[[-1.99 -0.67 -1.21  4.83  1.64 -1.13]
 [ 3.38 -3.56 -3.80  0.16  1.93  2.30]
 [-1.62  3.02  4.16 -5.62  0.11 -5.49]
 [-2.54  1.97  0.13 -0.10 -5.55  1.27]]
->
[[ 3.38 -3.56 -3.80  0.16  1.93  2.30]
 [-2.54  1.97  0.13 -0.10 -5.55  1.27]]

[[ 1.26 -4.25  1.98 -5.48  1.87  0.12  0.35 -3.31 -0.97 -1.99  1.37]
 [ 5.65 -2.42 -0.62 -4.84  7.44 -5.30 -2.27  2.98  6.24 -2.91 -0.13]
 [ 3.83 -2.23 -0.01 -4.57  6.43 -4.66 -0.93  1.89  4.15 -3.19 -0.35]
 [-1.39  2.36  2.73  1.68 -2.02 -3.70 -2.05 -5.69 -1.15 -1.16 -0.73]
 [ 1.82 -4.29  1.11 -0.59 -0.17  1.85  0.17 -5.96 -1.02 -2.66  1.67]
 [-2.82 -0.54  6.71 -6.76 -2.09 -1.36 -1.44 -4.56 -4.00  1.67  0.12]]
->
[[ 5.65 -2.42 -0.62 -4.84  7.44 -5.30 -2.27  2.98  6.24 -2.91 -0.13]
 [-1.39  2.36  2.73  1.68 -2.02 -3.70 -2.05 -5.69 -1.15 -1.16 -0.73]
 [-2.82 -0.54  6.71 -6.76 -2.09 -1.36 -1.44 -4.56 -4.00  1.67  0.12]]

[[-4.76 -0.92  0.88 -0.01]
 [-6.16  3.52 -0.97 -3.93]
 [-3.36 -4.03  5.01 -2.28]
 [ 0.00 -1.36  1.14  0.90]
 [ 0.95 -0.71  0.13  0.02]
 [-1.97 -0.60  0.33  1.73]
 [-2.32  5.04 -3.03 -4.11]
 [ 1.42 -0.67 -1.82  2.32]
 [-2.48  6.32 -4.97 -3.70]]
->
[[-6.16  3.52 -0.97 -3.93]
 [ 0.00 -1.36  1.14  0.90]
 [-1.97 -0.60  0.33  1.73]
 [ 1.42 -0.67 -1.82  2.32]]

[[ 0.13 -0.76]
 [ 1.69 -3.22]
 [-3.98 -2.54]
 [ 3.99 -1.44]
 [ 0.38 -2.98]
 [-3.34 -6.96]
 [ 3.08  0.06]
 [-0.43 -0.98]
 [ 1.44 -1.08]
 [-4.67 -0.74]]
->
[[ 1.69 -3.22]
 [ 3.99 -1.44]
 [-3.34 -6.96]
 [-0.43 -0.98]
 [-4.67 -0.74]]

[[-0.70 -3.55  2.79 -4.86  2.23  6.52]
 [-6.43  4.56 -2.29  4.76  2.80 -3.08]]
->
[[-6.43  4.56 -2.29  4.76  2.80 -3.08]]

[[ 2.72 -1.36  0.20 -0.05 -1.28 -2.19 -2.99 -7.24 -1.72 -5.12 -0.74  1.32
  -1.57]
 [-2.29 -4.77 -6.42 -6.77 -4.64 -0.15 -0.58  2.64 -4.36 -2.05 -5.05  6.91
  -2.48]
 [-5.04  3.07  3.22  2.22  2.70  2.53  1.79 -0.40  1.75  0.85  3.22  1.23
  -0.73]
 [ 7.26  0.22 -1.41 -1.58 -0.07 -6.72 -7.24  0.60 -6.01  4.17  0.41 -2.48
   3.13]]
->
[[-2.29 -4.77 -6.42 -6.77 -4.64 -0.15 -0.58  2.64 -4.36 -2.05 -5.05  6.91
  -2.48]
 [ 7.26  0.22 -1.41 -1.58 -0.07 -6.72 -7.24  0.60 -6.01  4.17  0.41 -2.48
   3.13]]
---
[[-0.18 -1.03 -0.18]
 [ 7.35 -6.23 -2.49]
 [-1.22  3.91 -2.39]
 [-2.23  0.06  5.19]]
->
[[-0.18 -1.03]
 [ 7.35 -6.23]
 [-1.22  3.91]]

[[-0.92 -4.01  0.44 -4.04 -0.25]
 [ 3.03  5.89 -4.67  5.14 -4.53]
 [-4.52 -2.05  5.33 -0.23  5.22]]
->
[[-0.92 -4.01]
 [ 3.03  5.89]
 [-4.52 -2.05]]

[[-4.32  2.12 -3.38 -0.46 -4.80]
 [ 2.35  5.09 -0.85 -1.52 -5.10]
 [ 5.02  2.10  1.97 -0.66  0.10]
 [-0.68  2.94 -1.65 -1.29 -4.76]
 [ 6.57  0.51  3.59 -0.85  1.94]]
->
[[-4.32  2.12]
 [ 2.35  5.09]
 [ 5.02  2.10]]

[[ 5.63 -2.86  0.81]
 [ 0.19 -2.02 -3.08]
 [ 0.72  2.56 -0.26]]
->
[[ 5.63 -2.86]
 [ 0.19 -2.02]
 [ 0.72  2.56]]

[[ 3.78 -3.66  4.99  2.54  1.96]
 [ 3.37 -3.72  4.00  1.28  5.30]
 [-1.83  2.69  1.29  2.16 -6.50]
 [ 2.00 -1.39  4.97  3.29 -4.46]]
->
[[ 3.78 -3.66]
 [ 3.37 -3.72]
 [-1.83  2.69]]

[[ 5.71  0.47  0.55]
 [-5.15 -1.02 -6.30]
 [-4.59  5.78 -2.22]]
->
[[ 5.71  0.47]
 [-5.15 -1.02]
 [-4.59  5.78]]

[[ 5.01  1.37 -3.18  4.49]
 [-3.86 -5.52 -4.97 -1.41]
 [-1.94  2.67  4.49 -5.58]
 [ 1.98  3.85 -2.18 -1.21]]
->
[[ 5.01  1.37]
 [-3.86 -5.52]
 [-1.94  2.67]]

[[-1.87  0.53  4.80  2.63  4.25]
 [-0.28  0.55  1.96  1.58 -7.36]
 [-0.86  0.62 -2.39 -1.24 -0.16]]
->
[[-1.87  0.53]
 [-0.28  0.55]
 [-0.86  0.62]]
